The points form a tree. The symbols ! * ~ § & pick a child and @ picks the parent.
J867 has *: J308, §: J293
J308 has !: J97, *: J415, ~: J901, §: J960, &: J269
J293 has *: J353
J97 has *: J838, &: J57
J415 has !: J829, ~: J321, §: J869
J901 has !: J30, ~: J24, §: J846, &: J877
J960 has !: J364, *: J316, ~: J679, &: J300
J269 has *: J154, §: J784, &: J575
J353 has !: J434, &: J889

In the rows, zero is written as 142.

Here are some points, each with a row of numbers. One shown again gets a slightly different row.
J364: [ 181  133  158  126  161  220  153  205  190  111  132  130   63  163  108   55  174   77  102   60  160  178  106  182   90  111]
J829: [  48  234  134  185  113  208   74  140  171  152   88  104  128   99   92  203  186  121  148  107  120  130  106  190  170  163]
J308: [  67  129  244   92  228  202  146  195  104  132  151  183  179  161  174  217  135  134   86  177  180  161   41  150  170  108]
J269: [ 102  100  189  162  147  172  125  109  133   74   94   76  150   71  197  164  133  189   77  161  233  220  109  148   90  165]
J415: [  43  191  105  121  121  198  104  158  188  191   81  180  113  130  138  203  179  161  152  144   90  151  130  127  122  131]
J838: [  50  134  174  154  125  131  119  159   87  152  187  185  154  185  108  178   61  167   62  157  131  112   90  158  210   90]
J575: [ 151   80  197  167  191  114  154  101  149   51  108  118  190  161  180  163  101  193  136  131  181  190   94   82  145  206]
J316: [ 160   87  118   63  178  171  125  156  166  140  159  211  173  178  231   92   51  102   51  125  197  143  119  166  164   49]
J869: [  75  185  134  158  147   88  106  244  156  161   42  146  125  147  109  166  197  152  181  169  120  113  224   93  124   98]
J869: [  98  196   94  108   90  100   95  171  166  100   73  128  135  121  151  186  169  145  176  196  174  128  178   94  121  118]
J846: [ 192  205  169  138  144   83  143  181  107  169  123  145  131  125  130  196  117  111  205  153  142  106  186  112   78  111]
J30: [ 157  221  140  188  127  174  116  121  101  228  110  145  144  148   78  176   98   96  151   50  143  114  212  175  104  162]
J846: [ 182  164  180  145  173   96  145  171   70  150  111  114  150   84  126  204   96  143  181  158  180   80  183   73   67   73]
J353: [ 169  129  114  116   63  138  152  131  210  184  204  101  192  152   98  128  187  131  143  206   85  124  196  190  181  173]
J293: [ 239  106  141  133   46  121  218  145  195  152  190  116  213  163  158  112  196  144  130  162  149  124  183  223  182  128]
J575: [ 110   75  200  139  239  148  164   94  120   18  194   91  142  121  140  130  152  227  162  107  210  174   88  105  146  194]
J434: [ 165  167   73  190   66  129  136  129  248  135  115   89  124  128  143  126  206  164  164  112  135   76  211  201  210  171]
J353: [ 196  143   69  106   79   97  155  141  235  203  111  126  166  161  130  149  233  178  167  213  134  118  174  204  209  171]
J960: [ 199  125  153   74  165  163  129  231  158  121  128  128   79  152  165   60  125  155   72   73  176  188   96  140   98   64]
J901: [ 210  127  167  173  200  137  143  119   50  220  155  138  158  147  132  197  111   95  190   96  143  109  139  139   59  112]
J869: [  65  209  127  151   79   70   71  198  153  128   70  112  110  131  134  184  197  119  127  148  111  122  198   91  136  123]
J889: [ 157  126   59  137   75   66  166   95  192  131  184  119  177  179  141   98  170  142  215  160   60   93  151  176  187  173]
J829: [  96  218   35  201   93  158   93  141  205  171   55  136  119  130   88  150  232  145  158  123  159  125  161  163  154  149]

From each start, follow one symbol. Which point do you reach?
Answers are names.
---
[ 186   80  100   93  202  161  133  165  119   49  163  143   90  192  168   70  114  111  182  139   58  163   74  126  116  140]
@	J960
---
[  76  196  108  131  153  174   98  139  219  227   93  193  122  151  161  171  204  131  131  120   90  215  156  130  126  160]
@	J415
---
[ 111  113  222  164  199  175  168  125  147   75  116   87  185   77  191  153  165  196   97  156  245  199  131  128  107  194]
@	J308
---
[ 196  118   69  130   49   69  171  135  206  119  156  141  175  137  117  139  240  200  229  192   99  105  118  137  194  177]
@	J353
---
[ 176  155  132  161  111  165  125  200  116  122   90  128   80  182  142   47  133  124  115  104  168  188  134  187  126   99]
@	J960
---
[  26  152  144  168  121  166   91  106  178  219   97  204   52  164  197  142  240  180  130  136  126  163  201  120  122  166]
@	J415
---
[ 145   55  197  136  197  164  135  156  166  186  168  191   57  167  189   38  161  159  109   88  146  163  147  152   58   96]
@	J960
---
[ 197  104  140  220  165  131  138   79   97  150  184  123  165  151  110  145   63  115  228  108  108  113  104   62  127  144]
@	J901
---
[ 192  190  202  113  166   84  126  154   80  158  115  159  169   83  169  189  111  127  200  162  168   99  212  100   39  123]
@	J901
---
[  36  204   97  104  146  194  104  151  177  168   44  134  127  118  135  164  171  168  144  157   81  156  133  114  158  116]
!	J829
---
[  85  182  126  118  158  176  116  144  175  228  119  182   97  119  166  142  214  167  185  123  104  178  166  110  152  159]
@	J415
---
[ 131   77  153  152  215  123  179  124  118   57  135  137  190  121  144  179  136  183  150  132  180  144   61   78  195  260]
@	J269
---
[  46  127  172  168   98  101  156  171   71  112  228  174  124  169   90  187  165  129  154  195  182  175   78  176  226  105]
*	J838
---
[ 142  113  105   65  202  219  130  145  155  161  171  154  138  139  211   61   52  129  102  140  172  184  137  168  140   60]
@	J960
---
[ 145   65  177  165  180  123  154   82  136   29  138  100  165  143  150  144  117  168  170  147  140  129   53   55  159  203]
@	J269
---
[  89   96  157  139  183  184  160  105  142  145  180  125  210   88  191  158   58  157   53  215  194  213  119  160  114  139]
@	J269
---
[ 165  114  176   98  145  143  127  232  159  162  159  159   86  204  224   68  147  153   96  140  147  193  149  139   65  172]
@	J960
---
[ 158  150  209  147  186  172  141  112   97  269  168  202  118  153  166  166  151  125  175   83  182  145  185  143   76  195]
@	J901
---
[  87  119  208  156  141   77  156  148  130   87   89   67  162   70  194  195  145  151   98  157  222  144  172   75  109  168]
@	J269
---
[ 164  122  134   66  232  178  161  146   93  155  164  165  128  166  157   79   64  101   92  146  136  122  176  132  108   35]
@	J960
---
[ 169  161  175  196  160  173  149  137  120  191  172  104  155  139  110  202  102   63  160   46  150  107  194  170  102  159]
@	J901
---
[ 144  110  180  157  212   97  172   63  125   56  136   61  206  128  153  169  139  187  166  154  168  156   57   88  185  198]
@	J269
---
[ 235  136  113  156  167  105  129   86  105  185  136  111  131  161   96  170   76   98  220   83   96  121   98  110  119  126]
@	J901
---
[ 189   73  132  145  173  144  113  192  137   96  146  120  107  212  154   86  144  187  159   75   97  135   13   91  159  108]
@	J960
---
[ 135  178  102  182   41  113  135  144  251  167  128  144  113  125  107  126  208  130  169  175  100  100  207  231  200  188]
@	J353
---
[ 214  195  214  142  160   74  113  169   88  157  122  128  130  116  120  189   92  112  186  117  182  123  204  119   85   94]
@	J901
---
[ 191  224  141  213  138  173  135  125  131  235  100  109  126  117   96  169  116   66  195   80  146  108  136  185  103  154]
@	J901
---
[ 183  105  129  130  171  187  124  224  167  190  167  125   71  173  193   44  151  142  115  104  108  197  139  114   93  140]
@	J960
---
[ 110  213   92   99  143   86   74  223  144  126   15  176  143  132  157  173  180  179  163  158  146  152  217  104  123   94]
@	J415
---
[ 200  131  116   92  199  123  114  199  142   66  156  151  100  218  127   83  104  172  194  116  129  145   69   99   91  114]
@	J960
---
[ 197  184  202  164  144   75  132  199  105  181  106  157  131   87  105  202   73  144  214  151  132  102  195   92   82  120]
@	J901
---
[  79  129  184  194  111  104  144  150   81  109  196  184  121  130  102  211  181  125  104  196  196  171   76  158  189  158]
@	J308
---
[ 154  168  176  155  185  160  154   60   98  248  181  182  115  201  106  158  105  132  171   96  167  147  215  172   49  152]
@	J901
---
[ 151  124   92  107  194  205  131  179  142  180  139  159  131  139  163  107  120  125  100  175  141  135  141  123  123   64]
@	J960
---
[ 148   98  161  140  185  180   89  181  173  174  136  156  105  201  194   84  160  211  125  106  143  199  173  123   57  114]
@	J960
---
[ 175  180  223  153  151  115  123  207   72  159  129  138  104  110  152  183  102  127  186  143  142  104  204   80   91   92]
@	J901
